Here is a tiny trained network, its code and every weight. The questions are about switching its units off for an input and a target symbol, where a switched-off unit gives its printed mean instead of its output.

import numpy as np


def w(rows, s, z=0):
    codes = np.array(rows[::2]) - 128.0
    scale = np.full(codes.shape[1], s)
    scale[-1] = z or s
    return codes * scale


def f(y):
    return np.maximum(y, 0)


def softmax(a):
    e = np.exp(a - a.max(-1, keepdims=True))
    return e / e.sum(-1, keepdims=True)


def log_softmax(a):
    a = a - a.max(-1, keepdims=True)
    return a - np.log(np.exp(a).sum(-1, keepdims=True))


def net(x, mask):
    ids = ['Θαημξτφω'.index(c) for c in x.split()]
    T = len(ids)
    res = E[ids] + P[:T]
    r = res
    for j in range(3):
        rows = slice(3 * j, 3 * j + 3)
        q, k, v = (r @ M[0][rows].T for M in (Q, K, V))
        z = softmax(np.where(np.tri(T) > 0, q @ k.T / 3**0.5, -1e9)) @ v
        o = O[0][rows]
        res = res + np.where(mask[j], z, o[:, -1]) @ o[:, :-1]
    y = f(res @ A[0][:, :-1].T + A[0][:, -1])
    res = res + np.where(mask[3:19], y, B[0][:, -1]) @ B[0][:, :-1]
    return log_softmax(res[-1] @ U[:, :-1].T + U[:, -1])


Q, K, V, O, A, B = {}, {}, {}, {}, {}, {}
E = w([
[108,133,119,84],'Θ',
[45,7,105,125],'α',
[151,48,120,138],'η',
[130,144,69,221],'μ',
[195,205,118,71],'ξ',
[114,155,153,93],'τ',
[117,127,132,109],'φ',
[251,154,129,95],'ω',
],0.02)
P = w([
[166,166,2,14],'0',
[153,129,206,25],'1',
[179,79,60,214],'2',
[5,248,115,114],'3',
[157,140,217,36],'4',
[179,82,72,202],'5',
[34,254,143,143],'6',
[155,135,221,41],'7',
[176,83,72,202],'8',
[42,248,164,163],'9',
[154,134,223,45],'10',
[179,93,70,201],'11',
[47,247,198,188],'12',
[156,139,217,41],'13',
],0.0095)
Q[0] = w([
[120,79,221,91],'H0',
[150,103,182,7],'H0',
[198,134,158,132],'H0',
[135,95,142,94],'H1',
[169,135,134,154],'H1',
[157,104,130,104],'H1',
[35,108,200,141],'H2',
[194,156,69,132],'H2',
[183,114,115,76],'H2',
],0.014)
K[0] = w([
[133,73,14,44],'H0',
[103,145,26,35],'H0',
[163,108,96,132],'H0',
[163,165,116,211],'H1',
[163,150,75,137],'H1',
[92,74,78,149],'H1',
[63,126,110,207],'H2',
[254,174,179,81],'H2',
[175,201,216,88],'H2',
],0.0099)
V[0] = w([
[117,150,231,229],'H0',
[91,51,81,141],'H0',
[94,254,81,69],'H0',
[79,189,98,123],'H1',
[196,92,132,112],'H1',
[125,169,98,106],'H1',
[168,89,126,101],'H2',
[57,224,154,135],'H2',
[129,62,118,173],'H2',
],0.0084)
O[0] = w([
[99,55,154,155,1],'H0',
[140,178,93,228,139],'H0',
[142,170,2,95,150],'H0',
[147,69,76,193,98],'H1',
[160,110,89,187,185],'H1',
[21,137,230,166,138],'H1',
[61,108,119,151,186],'H2',
[100,147,99,123,44],'H2',
[105,170,81,90,105],'H2',
],0.0073,0.0079)
A[0] = w([
[141,93,138,85,93],'N0',
[6,197,128,128,180],'N1',
[151,201,131,190,79],'N2',
[191,94,113,220,47],'N3',
[113,165,75,141,137],'N4',
[132,198,152,152,138],'N5',
[65,168,97,98,254],'N6',
[103,169,59,205,147],'N7',
[33,85,101,150,115],'N8',
[149,110,32,79,180],'N9',
[152,86,123,160,93],'N10',
[152,135,136,139,163],'N11',
[73,167,120,143,65],'N12',
[159,101,175,69,62],'N13',
[137,189,162,53,93],'N14',
[137,82,194,76,185],'N15',
],0.014,0.0086)
B[0] = w([
[87,129,99,60,146],'N0',
[219,87,76,111,208],'N1',
[117,127,67,86,182],'N2',
[138,94,105,63,209],'N3',
[183,86,156,171,183],'N4',
[149,94,138,176,191],'N5',
[144,178,181,119,244],'N6',
[85,175,182,85,205],'N7',
[139,181,88,149,175],'N8',
[98,107,99,201,254],'N9',
[89,127,65,80,167],'N10',
[141,129,157,87,185],'N11',
[61,75,154,155,145],'N12',
[57,119,149,89,160],'N13',
[66,72,106,144,231],'N14',
[103,157,255,137,187],'N15',
],0.0091,0.0099)
U = w([
[224,119,66,189,140],'Θ',
[223,197,104,24,159],'α',
[114,218,226,44,236],'η',
[90,103,211,196,254],'μ',
[27,99,91,139,33],'ξ',
[73,161,78,13,66],'τ',
[110,20,132,105,55],'φ',
[2,118,178,73,111],'ω',
],0.0097,0.0041)

Each question gives the input, a string of symbols that net reads in full, and the target symbol t.
The units are the heads (3 rows each of Q, K, V and O) and the neurons (one row each of A and B). Each row of codes is followed by its name. A weight is (code - 128) times the scale printed after its matrix; where a second scale follows, it is the last column's (O, A, B and U).
mask holds one flag per unit, heads first, then neurons. A switched-off unit (its flag False) gives its mean, the last column of its rows in O or B, instead of its output. The means were averaged over made-up inputs and are rounded, as every weight is.
A unit's drop is (log p(t) with every unit on - log p(t) with that unit switched off) / (log p(t) with every unit on - log p(t) with every unit switched off).
The circuit of an input: a set's keep is (log p(t) with only the set's units on - log p(t) with every unit switched off) / (log p(t) with every unit on - log p(t) with every unit switched off). Starting from the 12 units with the biggest drops (on a tie, the unit counted first), units are removed one at a time, each time the one whose removal leaves the highest keep (on an exact tie, the one counted first), for as long as the keep stays at least 0.8.
units of the circuit, in order: the units of the circuit, biggest drop first
most important unit: the unit with the biggest drop
k most important neurons: the k neurons with the biggest drops, biggest first
which heads matter: for each layer, one digit per head in row order, 1 if its drop is at least 0.15 and else 0, layers parted by /
input ξ φ Θ α ω η η α, target ξ: most important unit => N9
input Θ ω ξ μ, target Θ: which heads matter => 100
input η τ τ η μ, target η: 3 most important neurons => N9, N7, N14
input α η ω ω ω η Θ φ η Θ Θ Θ, target μ: units of the circuit, in order => N3, N2, H2
input Θ α ω η ω α ω α η η η, target Θ: units of the circuit, in order => H0, N9
input ω η φ η ξ η η φ, target ω: 4 most important neurons => N14, N9, N13, N15
input η α η η ω, target η: which heads matter => 001
input α μ ξ μ η ω φ, target Θ: which heads matter => 000
input α η ω η η τ τ, target α: which heads matter => 000
input ξ η φ η η ξ η Θ α φ, target α: 3 most important neurons => N1, N9, N6
input η ω η τ ω η Θ η ξ ω μ η φ η, target η: units of the circuit, in order => N15, N14
input α ξ ω η ξ η η ω η Θ, target Θ: which heads matter => 000
input Θ ω η η φ η Θ ξ μ τ α τ η Θ, target Θ: units of the circuit, in order => H0, N9, N4, N7
input τ η ω ξ, target Θ: 2 most important neurons => N1, N9
input α α ω μ Θ, target α: units of the circuit, in order => H0, N1
input η μ η α μ, target η: units of the circuit, in order => N7
input ξ α ω ω ξ, target ξ: which heads matter => 100
input ξ η η ω η, target ξ: 3 most important neurons => N9, N14, N1
input ξ ω ω ω ω η ω ω, target ξ: which heads matter => 100
input α η ω η η ω η η, target α: units of the circuit, in order => H0, N9, N14
input η η η η η α ω μ ω μ, target α: most important unit => N7
input η η η μ α, target η: 2 most important neurons => N14, N15
input η α η ω ω ω μ ω α ω φ η ω, target μ: units of the circuit, in order => H0, N5
input η α ξ ξ α η η η Θ ω, target Θ: 2 most important neurons => N5, N7
input ω Θ η ξ Θ, target ω: 2 most important neurons => N14, N9
input η ξ Θ α ω ξ Θ μ α ω η η Θ, target α: which heads matter => 000
input μ ω α μ ω ω ω ω η μ η η ω, target μ: most important unit => H0
input ω ω ξ, target Θ: units of the circuit, in order => H0, N7, N9
